Group, then class:
[-19.0  11.3  -6.7  30.9 -46.4   5.3   9.1  -7.6   1.1   5.7 -10.8 -13.8
   0.2   4.1  13.4  -2.0  -1.9   9.8   2.5  10.2   8.0  18.3] -> (90):A
[  9.6  10.1   4.3   9.1 -39.4   5.9  -1.2   3.9  10.9   2.7  -0.7   2.5
  -4.6  -8.1   4.6   4.9  -7.8   7.3   5.2  25.9   4.1  -5.9] -> (90):A
[-16.6   3.7  -1.0  13.4 -35.2 -12.1  10.5 -20.9  -9.5  36.1  16.5 -22.2
  -3.0  10.9  -2.8  -0.7  -3.0  -7.7  -0.9  17.2   6.3  65.6] -> (90):A
[ 31.1   0.3   4.2 -26.7  16.8   0.0  -5.8  -3.2  16.5 -16.7   6.5 -26.9
   4.6 -13.5  -5.0  -0.6   3.4  -0.6   4.8 -12.1   1.8 -23.7] -> (79):H
[ 16.6   0.3  14.5 -39.9   0.7  13.8  25.3 -20.4   3.9   6.1 -22.8 -28.3
  11.3 -14.8  -4.5  -3.9  -7.0   4.4   8.0 -21.4  13.7   8.1] -> (79):H
[ -1.4   5.6 -10.7  15.7 -40.2  14.7 -11.4   2.0  46.8   9.5 -22.7  36.0
  -4.6 -16.4  13.2 -13.7 -12.4  -1.5   4.8   7.8 -22.3 -22.2] -> (90):Q
[ -2.8  17.6   4.5  24.8 -37.4   3.2   2.5  -3.7  -4.9  -2.9 -12.2  -3.4
   3.5   1.5  25.8 -20.4  -1.6  -5.8   0.8  13.8   8.4  18.0] -> (90):Q
[ 20.1  -5.6  -1.0 -20.6  -6.6  12.7   3.3  -3.2  -8.5   5.1  16.4   6.1
   4.1  -8.2  -4.7  -4.1   2.1   4.1   0.9 -15.3  -0.9  -1.4] -> (79):W
[ 37.2   9.0   7.5 -34.1   4.3 -11.4   6.6  -7.6  18.0   9.2  27.4  -5.0
  14.4  -8.4  -4.1   3.7   8.1   2.5   3.8 -12.1  14.1 -12.3] -> (79):H
[ 23.5  -1.2  19.5 -26.1   1.3   7.2  21.0 -32.4 -19.1  17.6  38.6 -32.2
  -1.6  10.1  -9.3   8.8   3.0 -11.4  10.1 -22.9   9.5  36.8] -> (79):H
[  2.1   8.9   2.3  28.9 -42.3  12.0   7.6 -12.9  10.3  -8.3  -5.1 -12.9
   5.8   3.3   6.7   0.0   5.9   1.4  -9.2  19.2  10.2  -1.9] -> (90):Q
[ 12.6   2.7   4.8  31.8 -43.5  27.4 -24.5  13.2  54.1   8.7 -34.7  38.2
   5.5 -27.5   0.1 -11.9  -9.3   6.6 -10.4  15.4 -21.2 -43.1] -> (90):A
[ 30.9  -4.8   0.3 -20.3   1.9  17.9  -4.3  12.9  47.8   2.2   1.0   7.1
   9.1 -37.6  -2.8  -3.7  -3.5  10.7   2.2 -11.9  -6.5 -46.1] -> (79):H
[ 26.3  -8.4  -2.4 -17.7  -8.3   9.4 -11.2   6.2   7.9   3.1  26.7   9.3
  -0.5   3.9  -6.0   8.3   5.6  -4.1   6.2  -1.2   9.0 -16.7] -> (79):W
[  3.4  13.2  -3.6  30.1 -46.1  19.6  -7.7  12.0  51.9  -1.7 -24.4   9.7
   7.0 -16.0  14.9 -30.3  -5.2   3.7  -8.2   7.9  -5.9 -41.7] -> (90):Q
[ -3.0  17.3   4.3  21.5 -38.1   2.2   1.9  -1.5   6.5 -12.8  -8.3 -10.4
  -1.3 -31.1   5.8  -8.5  -2.4   2.7   3.4   9.4  24.9  -7.0] -> (90):Q
[ 29.6   1.9   5.9 -17.7   8.8  19.9   1.0 -12.9   6.4  -6.5   0.6   9.6
   3.5 -26.6  -1.9  -5.2  -0.4   0.0   0.6  -6.6   5.1 -13.1] -> (79):W
